Below are the code and all the weights of a small trained network. Each question names an input and a class and asks about switching units off, where a switched-off unit gives its printed mean instead of its output.

import numpy as np


def w(rows, s, z=0):
    codes = np.array(rows[::2]) - 128.0
    scale = np.full(codes.shape[1], s)
    scale[-1] = z or s
    return codes * scale


def norm(h):
    return h / np.sqrt((h * h).mean(-1, keepdims=True) + 1e-5)


def f(y):
    return np.maximum(y, 0)


def log_softmax(a):
    a = a - a.max(-1, keepdims=True)
    return a - np.log(np.exp(a).sum(-1, keepdims=True))


def net(x, mask):
    res = np.array(x, float).reshape(1, 4) / 4 @ E
    u = 0
    for l in range(3):
        y = f(norm(res) @ A[l][:, :-1].T + A[l][:, -1])
        res = res + np.where(mask[u : u + 3], y, B[l][:, -1]) @ B[l][:, :-1]
        u += 3
    return log_softmax(norm(res)[-1] @ U[:, :-1].T + U[:, -1])


A, B = {}, {}
E = w([
[2,119,134],'x0',
[193,115,70],'x1',
[115,228,97],'x2',
[127,128,129],'x3',
],0.0095)
A[0] = w([
[126,37,106,116],'L0N0',
[163,98,248,2],'L0N1',
[95,62,182,35],'L0N2',
],0.016,0.0087)
B[0] = w([
[119,95,85,254],'L0N0',
[252,89,189,178],'L0N1',
[81,41,103,196],'L0N2',
],0.024,0.0045)
A[1] = w([
[134,89,130,139],'L1N0',
[126,192,255,183],'L1N1',
[92,161,164,2],'L1N2',
],0.027,0.007)
B[1] = w([
[135,104,159,214],'L1N0',
[220,54,22,254],'L1N1',
[2,181,126,166],'L1N2',
],0.025,0.0073)
A[2] = w([
[165,84,222,152],'L2N0',
[138,132,96,229],'L2N1',
[152,125,251,2],'L2N2',
],0.032,0.0014)
B[2] = w([
[112,207,224,254],'L2N0',
[103,159,156,250],'L2N1',
[158,20,2,166],'L2N2',
],0.026,0.0072)
U = w([
[242,36,177,75],'0',
[165,143,228,254],'1',
[28,67,208,34],'2',
[79,9,99,161],'3',
[230,105,27,102],'4',
[182,247,105,67],'5',
[66,126,2,138],'6',
[28,207,104,102],'7',
],0.023,0.0034)

Each question gives the input, the list of numbers given to net, and the class t.
The units are the neurons (one row each of A and B). Each row of codes is followed by its name. A weight is (code - 128) times the scale printed after its matrix; where a second scale follows, it is the last column's (A, B and U).
mask holds one flag per neuron, layer by layer. A switched-off neuron (its flag False) gives its mean, the last column of its row in B, instead of its output. The means were averaged over made-up inputs and are rounded, as every weight is.
A unit's drop is (log p(t) with every unit on - log p(t) with that unit switched off) / (log p(t) with every unit on - log p(t) with every unit switched off).
The circuit of an input: a set's keep is (log p(t) with only the set's units on - log p(t) with every unit switched off) / (log p(t) with every unit on - log p(t) with every unit switched off). Starting from all 9 units, units are removed one at a time, each time the one whose removal leaves the highest keep (on an exact tie, the one counted first), for as long as the keep stays at least 0.8.
units of the circuit, in order: the units of the circuit, biggest drop first
most important unit: the unit with the biggest drop
k most important neurons: the k neurons with the biggest drops, biggest first
k most important neurons of layer l: the k neurons of layer l with the biggest drops, biggest first
input [0,-3,8,-2], class 4: units of the circuit, in order => [L0N0; L1N1]
input [-7,7,1,-2], class 5: units of the circuit, in order => [L1N1; L0N1]
input [8,-7,1,1], class 6: most important neuron of layer 0 => [L0N0]
input [-7,-4,1,1], class 4: units of the circuit, in order => [L0N0; L1N1; L0N2]
input [-5,4,-8,-3], class 1: units of the circuit, in order => [L2N0; L1N1]
input [3,8,-6,-2], class 3: 2 most important neurons => [L0N0; L0N1]
input [-1,-4,3,6], class 4: 2 most important neurons => [L0N0; L1N1]
input [2,6,-1,3], class 3: units of the circuit, in order => [L2N0; L1N1]
input [6,-6,4,-6], class 6: units of the circuit, in order => [L1N1; L1N2; L0N0]
input [-1,-5,8,-8], class 4: units of the circuit, in order => [L1N1; L0N0]
input [5,-5,5,6], class 6: 3 most important neurons => [L1N2; L1N1; L0N0]
input [5,-2,3,-8], class 6: 2 most important neurons => [L0N0; L2N0]
input [4,-3,0,-6], class 2: 2 most important neurons => [L1N1; L0N2]
input [2,2,5,-2], class 7: most important unit => L0N1
input [-5,2,0,2], class 1: 2 most important neurons => [L1N1; L2N0]
input [6,0,-8,4], class 2: 2 most important neurons => [L1N1; L1N0]
input [2,8,4,-7], class 7: 3 most important neurons => [L1N1; L0N1; L2N1]
input [6,8,2,8], class 7: 3 most important neurons => [L1N1; L0N2; L2N2]
input [8,-3,6,-8], class 6: 4 most important neurons => [L2N0; L0N0; L1N1; L0N2]
input [0,-7,-2,-7], class 0: 3 most important neurons => [L2N2; L0N1; L2N0]
input [1,6,5,-3], class 7: most important unit => L1N1
input [0,5,7,6], class 5: 2 most important neurons of layer 0 => [L0N2; L0N0]
